Each row of numbers belongs to one of the nodes below and depends on some of the facts about them. Some rows are named. Which node is each other row?

Some facts about the nodes:
q_926 τ q_247; q_570 τ q_953; q_570 τ q_295
q_495 τ q_851; q_630 τ q_154; q_630 τ q_330
q_870 τ q_848; q_870 τ q_823; q_870 τ q_975
q_870 τ q_422; q_744 τ q_807; q_744 τ q_796
q_676 τ q_397; q_676 τ q_851; q_993 τ q_714
q_993 τ q_113; q_520 τ q_877; q_520 τ q_595
q_520 τ q_270; q_520 τ q_556; q_166 τ q_69
q_166 τ q_844; q_490 τ q_443; q_490 τ q_245
q_490 τ q_641; q_202 τ q_623; q_202 τ q_961
q_202 τ q_113; q_202 τ q_706; q_19 τ q_443
q_19 τ q_828; q_19 τ q_75; q_438 τ q_799
q_438 τ q_696; q_438 τ q_185; q_438 τ q_170
q_438 τ q_356; q_999 τ q_958; q_999 τ q_314
q_999 τ q_385; q_999 τ q_601; q_999 τ q_844
q_704 τ q_556; q_704 τ q_295; q_201 τ q_799
q_201 τ q_961; q_201 τ q_758; q_452 τ q_898
q_977 τ q_463; q_977 τ q_556; q_51 τ q_801
q_224 τ q_103; q_224 τ q_71; q_224 τ q_696
q_224 τ q_185; q_399 τ q_397; q_399 τ q_848
q_399 τ q_941; q_399 τ q_229; q_399 τ q_247
q_399 τ q_422; q_297 τ q_177; q_786 Λ q_987
q_391 Λ q_343; q_147 Λ q_889; q_714 Λ q_69
q_851 Λ q_862; q_796 Λ q_987; q_495 Λ q_92
q_630 Λ q_961; q_245 Λ q_166; q_799 Λ q_989
q_317 Λ q_758; q_870 Λ q_706; q_744 Λ q_889
q_676 Λ q_813; q_868 Λ q_601; q_804 Λ q_535
q_170 Λ q_758; q_314 Λ q_92; q_619 Λ q_92
q_835 Λ q_704; q_641 Λ q_535; q_114 Λ q_166
q_629 Λ q_484; q_993 Λ q_862; q_335 Λ q_474
q_457 Λ q_154; q_520 Λ q_248; q_247 Λ q_69
q_823 Λ q_704; q_807 Λ q_758; q_941 Λ q_961
q_538 Λ q_963; q_490 Λ q_343; q_953 Λ q_729
q_526 Λ q_330; q_202 Λ q_172; q_283 Λ q_557
q_19 Λ q_828; q_438 Λ q_177; q_450 Λ q_926
q_685 Λ q_442; q_346 Λ q_994; q_594 Λ q_570
q_355 Λ q_856; q_999 Λ q_704; q_422 Λ q_484
q_844 Λ q_276; q_975 Λ q_92; q_75 Λ q_535
q_877 Λ q_889; q_669 Λ q_843; q_270 Λ q_276
q_194 Λ q_813; q_463 Λ q_343; q_201 Λ q_442
q_452 Λ q_994; q_397 Λ q_828; q_29 Λ q_828
q_623 Λ q_343; q_595 Λ q_813; q_977 Λ q_507
q_356 Λ q_276; q_51 Λ q_856; q_344 Λ q_276
q_224 Λ q_994; q_696 Λ q_535; q_113 Λ q_69
q_848 Λ q_484; q_71 Λ q_706; q_312 Λ q_706
q_185 Λ q_443; q_399 Λ q_163; q_297 Λ q_961
q_229 Λ q_443; q_295 Λ q_276; q_898 Λ q_856
q_95 Λ q_163; q_958 Λ q_828; q_556 Λ q_474
q_79 Λ q_989; q_480 Λ q_177; q_217 Λ q_990
q_453 Λ q_69; q_585 Λ q_961; q_103 Λ q_163
q_801 Λ q_706

Some nodes and their rows:
[3,156,-288,-190,-83,62,-184,48,17,34,-141,-273,165,-2,-39,57,65,-218,124,328,-175,-234,54,-140,191,149,256,-131,-90,-9,55,18,80,-119] : q_71
[-179,135,-304,200,74,-53,80,-298,-347,-35,109,-252,35,-4,-134,-153,-17,28,10,-189,64,-449,66,53,-274,54,-107,199,190,-341,-134,85,-11,97] : q_926
[44,91,-6,-191,-20,-1,-129,-30,87,-51,-45,-21,-31,20,-22,-40,-28,-141,7,59,59,-125,31,-63,24,35,77,34,30,13,23,-37,-55,31] : q_807
[-56,207,-2,-438,210,82,-180,18,187,-149,-38,68,-169,189,-247,13,-456,129,108,43,114,-331,139,-34,-280,306,354,-89,457,-70,-69,144,20,167] : q_443
[32,51,-313,-241,22,37,-205,90,-81,20,62,-247,14,-119,-30,225,171,-31,-180,-4,-220,-94,31,-89,117,59,351,-32,-25,139,-29,-124,-47,0] : q_185
[206,414,-26,-341,174,-130,-79,-13,166,-165,103,-321,-154,-81,-352,-105,-430,-188,-64,105,330,-348,116,-88,-143,160,448,-43,596,-69,-128,468,110,96] : q_490
[132,143,-252,-500,-216,-30,-220,65,3,-342,-366,101,484,-210,-158,-311,-17,152,146,42,148,99,-179,-123,645,91,-173,229,246,77,-304,105,-395,340] : q_851
[109,237,-6,-34,-86,-82,-81,34,-228,36,316,183,-188,103,-344,105,-80,-56,-2,-278,119,111,68,-232,-14,134,-129,113,5,253,200,-24,-105,152] : q_961
[75,269,-154,-53,-220,-31,-20,-191,-225,-40,336,-192,-224,-24,-275,132,201,-216,-11,-293,7,-225,-7,-124,308,193,99,-30,126,183,-6,122,-32,16] : q_201
[-12,47,-103,-116,70,51,-94,-9,-22,-11,-45,111,9,64,-174,-21,-78,90,71,45,-9,-92,67,-121,-60,181,-5,31,7,-39,32,-100,-28,65] : q_474
[31,48,-31,-175,-25,8,-130,-6,66,-52,-61,-20,-4,29,-24,-25,-35,-111,32,67,41,-100,14,-78,18,50,62,40,-8,4,23,-44,-68,46] : q_669
[31,94,-165,-91,-56,-11,-117,-26,-3,177,0,244,125,165,88,34,-153,99,186,-54,-124,-195,26,157,28,157,24,-30,83,23,187,-150,-35,221] : q_92
[-200,139,-315,139,-99,-134,18,-272,-360,-138,48,-470,172,-45,109,-255,38,-177,12,-180,143,-450,-16,98,-236,-162,-177,311,173,-370,-221,190,-136,160] : q_399
[-19,42,-104,-113,77,57,-96,-9,-22,-12,-41,114,15,59,-180,-20,-89,100,69,38,-5,-90,62,-117,-61,184,1,38,-2,-40,30,-96,-34,68] : q_990
[39,54,-24,-189,-42,-3,-145,-1,73,-43,-48,-33,-11,24,-10,-30,-18,-138,29,75,42,-97,13,-78,15,36,58,37,-10,14,23,-30,-70,45] : q_95
[165,-29,120,-155,-2,-46,-214,-306,379,-151,147,135,3,-200,109,-187,156,-7,-69,47,-14,-174,106,-80,-55,83,48,-154,-193,-60,-237,-55,-234,-64] : q_958
[-210,-54,-113,-281,52,112,-104,-94,-13,-131,-289,22,-178,151,-163,-75,164,-281,-45,73,173,-179,-1,-182,32,-194,80,-145,47,84,96,-163,-264,145] : q_804
[106,-116,56,-222,-73,-38,-238,-189,290,-186,210,15,-10,-94,112,-121,132,0,39,19,2,-117,49,-126,-108,130,83,-156,-187,-46,-241,67,-255,56] : q_29
[218,176,-52,-109,31,-116,-124,127,52,-29,-1,-173,82,-117,-178,-83,-130,-213,-57,231,151,44,78,-250,-61,12,79,82,-52,24,56,131,-4,-23] : q_391

Which node is each row?
No name comes twice in this set of rows, the named rows included.
[40,-89,-111,-257,-165,-83,-269,-193,141,-335,83,-55,277,-172,146,-285,128,95,102,-34,53,-104,-31,-120,-24,73,-115,22,-111,-146,-413,155,-425,204] => q_397
[153,158,-131,-47,131,-49,-84,102,-32,4,7,-14,97,-75,-316,-77,-177,3,3,196,88,39,121,-278,-127,147,19,73,-39,-27,56,59,20,9] => q_343
[-19,102,-112,-105,-19,56,-117,-7,-98,-5,77,85,-53,85,-228,72,-9,45,80,-44,-46,-62,68,-181,9,224,3,9,-46,57,65,-75,-47,49] => q_758
[-41,245,-115,-43,-146,89,-94,-57,-73,9,-12,47,51,205,-289,-30,-66,-132,362,200,-32,-200,101,-254,123,352,-81,-98,-124,-17,142,59,70,-83] => q_706
[9,168,-141,-152,-125,46,-149,-7,82,-6,-177,-164,147,79,-43,-58,-24,-272,242,348,-32,-242,54,-138,156,158,99,-92,-81,-66,77,76,73,-110] => q_312
[70,113,-462,-180,48,-11,-109,-57,-205,40,186,-425,-51,-260,-126,236,289,-12,-301,-159,-239,-252,0,-12,274,82,485,-54,196,109,-133,-37,7,16] => q_224
[63,151,-478,-160,2,9,-109,-64,-261,40,255,-438,-90,-242,-169,290,328,-33,-284,-217,-267,-239,-2,-46,307,118,475,-73,163,170,-112,-23,0,0] => q_438
[78,321,108,20,-294,-56,50,-301,-133,-106,318,-8,-287,110,-319,-51,55,-321,179,-289,229,-244,-8,-137,261,211,-160,14,141,122,50,212,-47,24] => q_993
[35,52,-159,-223,-24,16,-188,54,-8,-17,1,-126,-4,-34,-15,101,75,-90,-66,35,-85,-70,23,-97,69,51,195,-1,-37,86,7,-80,-63,24] => q_170
[77,358,90,32,-364,-50,45,-295,-194,-104,396,-6,-328,141,-364,19,107,-339,191,-357,196,-216,-6,-187,315,246,-164,-4,94,187,76,222,-56,20] => q_202
[29,-27,37,-318,109,39,-244,-155,286,-202,196,125,-73,19,-88,-86,-131,225,104,7,13,-230,125,-131,-288,318,189,-198,60,-105,-257,103,-179,124] => q_828
[-238,-57,-183,-209,149,150,-70,-100,-94,-86,-252,149,-143,166,-301,-60,92,-45,6,53,109,-168,46,-220,-39,-38,22,-129,52,26,96,-211,-209,158] => q_535
[239,-535,-128,154,208,-54,363,-205,-74,203,77,-182,-249,-40,-300,-181,92,135,161,41,241,-130,-292,58,262,278,87,-75,295,-232,40,96,269,253] => q_704
[12,129,28,-356,33,24,-184,21,176,-112,-59,-39,-93,98,-46,-7,-223,-98,55,78,105,-208,52,-42,-99,100,225,-27,203,-6,-20,79,-43,99] => q_245
[100,106,92,-451,69,-48,-198,-330,404,-320,317,-136,-247,-59,-61,-140,-174,34,35,-122,173,-515,87,34,-191,285,454,-270,466,-136,-427,399,-145,168] => q_19

The same nodes again, as new rows of numbers:
Known rows:
[-27,16,-33,146,-85,-124,72,-10,-58,34,-40,64,-153,-7,-83,29,-39,-106,-63,-50,21,96,-20,62,-11,4,-53,-97,16] : q_229
[7,17,2,-18,-77,42,15,23,37,-20,25,31,0,19,-70,-38,-44,-17,-61,-87,-113,-35,-27,-22,9,-3,-32,15,-24] : q_245
[-20,-65,2,-1,34,43,98,-55,-57,23,61,24,-88,39,-140,13,-12,42,-12,130,57,-62,-10,-38,-8,-8,-23,-40,-31] : q_330
[-52,-21,-6,145,-108,-146,23,58,-8,32,-62,77,-183,3,-79,63,-103,-135,-77,14,88,-82,-49,80,-11,26,-36,-106,-15] : q_397
[45,19,-37,48,-71,70,4,55,-13,-24,12,41,-73,-45,-126,-36,8,27,-49,-142,-127,11,0,-81,23,-17,-34,-7,-43] : q_75
[-11,-38,-44,4,91,37,66,-29,-90,47,31,-8,-53,2,-60,41,44,63,17,80,67,-78,11,-44,-6,-28,5,-30,-23] : q_343
[42,48,2,-11,1,-74,-5,44,-11,-9,-16,1,8,-67,102,58,-48,37,9,-230,14,-161,-5,36,-43,40,19,107,22] : q_450
[29,-22,-45,50,-123,-36,46,-29,95,-74,70,-10,159,-24,-72,-38,3,-5,9,38,-113,-232,123,-28,-80,-47,1,-11,-23] : q_877
[-4,22,-13,-15,-28,6,-18,15,24,-3,-17,-7,39,-14,22,-9,-8,-21,-13,-75,-65,19,5,1,3,-4,6,22,-4] : q_355
[-18,35,-10,-16,-30,21,-36,-27,45,-5,9,10,72,-2,59,-157,-18,4,-24,-27,-40,-10,-15,15,25,0,-8,7,30] : q_312
[72,75,86,-44,111,-7,-219,110,112,-2,-122,-84,123,-34,203,-52,150,27,168,101,71,216,-34,90,37,53,76,60,51] : q_201
[-17,-41,-6,-22,85,6,53,-57,-91,36,40,4,-42,5,-13,32,-2,54,15,53,107,-102,9,-15,-14,-4,10,1,2] : q_813
[-27,-51,-4,-22,71,15,50,-56,-80,37,34,-3,-47,32,-45,34,15,45,14,99,90,-30,12,-29,-4,-27,7,-15,-15] : q_987
[-48,-112,-19,-80,-11,62,24,-3,-114,-5,133,6,-113,129,-233,202,28,30,-86,-197,178,-270,-151,-73,34,51,-12,77,-79] : q_69
[-8,-23,-29,21,46,-68,-14,-149,-84,-27,52,-64,168,27,93,86,29,92,97,167,135,-272,182,-46,-115,-83,91,74,-26] : q_704
[9,41,67,1,-82,-13,-97,33,45,2,-30,39,25,13,91,-75,-64,-7,-2,-83,41,-33,2,33,-1,6,24,24,-5] : q_317
[-32,-57,-1,-13,67,23,56,-62,-90,26,37,2,-46,36,-58,40,15,39,9,123,94,-33,11,-28,-4,-18,4,-24,-15] : q_990
[-24,138,11,-49,91,-16,-71,-31,29,32,-93,-30,81,-15,212,-26,-77,2,-9,76,-105,10,43,5,-7,-43,29,67,23] : q_630
[-9,27,-24,-17,-4,-15,-45,-6,25,-31,17,-3,10,-15,-39,2,4,-24,-1,-31,-86,102,5,-13,12,-4,-8,40,10] : q_194

Rows to name:
No name comes twice in this set of rows, the named rows included.
[42,-37,-45,81,-165,-29,105,-29,126,-94,100,6,147,-33,-142,-76,-7,-2,-6,84,-148,-303,135,-40,-96,-50,-13,-43,-48] => q_556
[-23,102,-7,194,-14,-110,105,-34,-5,58,-102,47,-99,63,5,-79,-80,-71,-83,170,-32,-16,-43,79,-5,-17,-77,-79,7] => q_941
[-76,100,5,-164,28,93,-151,-43,-80,28,-28,-27,22,58,190,48,-81,10,-103,-281,-50,52,-56,-71,67,-14,35,166,-6] => q_999
[-64,-72,13,-6,-24,62,6,65,-20,-83,-26,-47,29,35,227,-7,-79,-20,-35,-75,11,9,-10,-4,54,39,-7,5,74] => q_344
[149,-24,30,61,28,56,-26,222,136,-9,-37,26,-68,-150,-110,-102,151,42,112,17,-85,122,-44,43,41,79,-25,-101,10] => q_696
[-83,6,22,-114,89,122,-21,-86,-151,64,15,-11,-31,112,76,59,-54,66,-79,-48,101,-41,-51,-82,51,-36,20,78,-40] => q_166
[-58,-9,-54,86,118,-96,81,-130,-208,73,-27,-28,-125,66,2,146,40,1,2,116,179,56,-7,16,-20,-17,-6,-20,9] => q_926
[-70,27,0,-79,-41,118,-17,60,43,-13,26,22,-30,120,-95,6,-88,-21,-168,-77,-107,-195,-140,-72,80,28,-44,66,-79] => q_958
[35,28,-52,46,-33,35,-53,59,-20,-5,-18,11,-41,-65,-34,-8,43,17,-1,-120,-82,52,35,-54,12,-13,-2,-9,-19] => q_804
[-29,-35,-13,-3,38,-38,-21,-107,-90,10,31,-62,136,39,135,46,12,87,66,177,147,-233,144,-35,-81,-78,91,26,3] => q_570

The same nodes again, as new rows of numbers:
Named rows:
[154,-233,-52,-141,44,-97,-116,-110,-73,18,73,80,-79,-35,37,78,-35,-2,-31,158,-62,-22,74,-33,42,-28,2,7,56] : q_245
[69,-85,39,-10,-32,-18,-16,-73,31,-125,187,75,20,-33,41,88,-36,62,-138,24,8,-11,99,-29,-55,-88,-51,31,27] : q_480
[-82,-218,-60,-41,-196,202,52,-273,-163,73,-58,180,227,-274,373,231,-140,62,-413,-205,-403,172,351,209,148,-51,68,191,-8] : q_270
[80,-107,8,-98,-11,-73,1,-151,38,-23,211,60,36,-160,46,136,-52,86,-93,-1,52,-56,-35,-73,-30,-30,-35,-92,48] : q_526
[-25,-66,-148,-4,-147,254,119,-154,204,-60,-181,130,72,-41,518,161,-2,392,-222,-3,-319,277,278,-38,-125,-24,185,256,-119] : q_463
[17,-57,-95,-132,-216,42,84,82,213,99,48,-209,63,-93,20,-38,20,127,-212,354,45,34,-183,-203,-31,-105,101,70,-155] : q_623
[84,-107,1,-96,-8,-70,0,-152,39,-28,217,56,39,-158,53,144,-50,90,-97,-4,53,-44,-36,-76,-40,-43,-32,-86,52] : q_335
[148,-155,21,-103,-171,301,-153,-68,246,-134,230,256,-224,-373,-109,109,-532,-95,136,204,-49,99,105,-142,-83,21,212,157,301] : q_422
[-38,-207,-60,-136,-242,49,40,138,145,79,87,-285,158,-76,-112,46,-132,-16,-294,218,-23,-155,-152,-188,51,-219,-80,110,-85] : q_170
[87,-187,-37,-97,-22,24,-53,-86,-3,-46,102,19,-10,-62,54,102,-67,24,-47,88,-73,-74,94,-47,-29,-87,-3,79,84] : q_807
[354,-139,68,-125,227,-222,-185,-6,-309,-143,105,63,-207,-15,167,101,3,-2,189,362,-138,-475,82,84,77,-231,-2,49,-25] : q_958
[164,-157,-112,-116,-12,160,-86,-181,206,-34,299,260,-183,-532,-105,200,-477,-42,-76,120,103,-21,-57,-201,1,41,8,-30,439] : q_975
[201,-180,-95,-135,240,-232,-111,56,-325,-168,50,45,-267,-21,-7,153,61,-64,-89,230,19,-270,226,70,88,-73,-221,48,333] : q_314
[-17,11,80,107,-153,-115,81,-64,257,4,426,-128,333,34,-168,-83,69,61,-485,-3,295,6,-263,-205,-48,-212,-194,-196,-235] : q_224
[-10,-67,107,-178,30,-14,103,-191,115,186,46,130,27,-68,17,53,14,103,22,-13,18,-149,-72,-76,134,35,-119,-156,33] : q_963
[83,-188,73,-334,101,-205,-149,-5,-186,78,-127,166,-281,94,-11,64,95,-6,166,239,-52,-124,93,31,254,37,-93,-193,97] : q_69
[-3,-69,99,-107,31,66,80,-188,132,140,49,119,49,43,4,-12,45,74,14,4,-6,-145,6,-52,109,-22,-124,-65,38] : q_994
[43,77,225,-6,-48,225,52,-249,380,16,321,365,-47,-176,-154,-53,-236,0,106,-24,158,12,-25,-132,4,71,-8,-123,174] : q_926
[-7,-68,103,-112,36,63,89,-191,127,154,43,121,52,38,0,-17,49,62,24,-3,-11,-156,6,-47,119,-23,-124,-68,44] : q_638

Name these rows:
No name comes twice in this set of rows, the named rows included.
[-2,-394,-218,-88,-130,244,-61,-219,122,106,-296,200,96,-54,461,229,-210,224,-306,-61,-521,284,325,-56,64,-64,96,265,-104] => q_556
[142,136,168,114,-119,75,-134,-352,393,-222,700,444,-9,-344,-169,9,-270,57,-109,-93,427,299,-173,-202,-172,44,101,-412,135] => q_399
[135,-198,39,-254,62,-159,-131,-70,-582,2,120,-31,-141,-194,-24,107,81,-270,104,205,-85,-277,238,320,179,-24,28,55,272] => q_844
[-84,-253,-76,-76,-203,214,34,-234,-186,79,-113,168,191,-283,375,246,-166,42,-385,-154,-444,168,366,211,162,-49,96,228,14] => q_295
[-109,-166,12,-161,-315,51,64,49,-134,177,184,-278,267,-309,-148,44,-110,-213,-400,152,-30,-172,-119,45,203,-198,-35,66,-20] => q_356
[152,-228,-28,-197,-207,194,-277,-81,228,-95,204,314,-267,-395,-97,157,-526,-64,69,232,-26,225,23,-187,3,47,229,-57,252] => q_247
[53,-119,53,-79,-79,-60,-39,-268,-213,109,307,106,134,-285,-16,48,-13,-154,-247,-12,29,8,31,149,142,-24,18,-101,64] => q_344
[99,-127,-115,-55,99,-109,22,-156,21,-24,217,90,15,-235,23,187,-69,79,-301,-9,104,-121,-54,-106,39,-49,-198,-108,219] => q_619
[-44,-48,-31,130,-87,9,15,-409,222,-67,172,335,298,-35,395,176,57,396,-521,-378,-51,395,88,-64,-44,-58,-46,-241,-229] => q_520
[128,38,107,28,-123,60,-148,-263,300,-182,529,372,-52,-310,-113,51,-257,51,-94,-16,300,255,-121,-172,-105,29,101,-317,119] => q_676
[30,-192,45,-247,66,52,4,-88,-26,167,-146,77,-109,59,42,28,28,7,164,148,-160,-221,121,9,176,-4,-76,49,113] => q_443

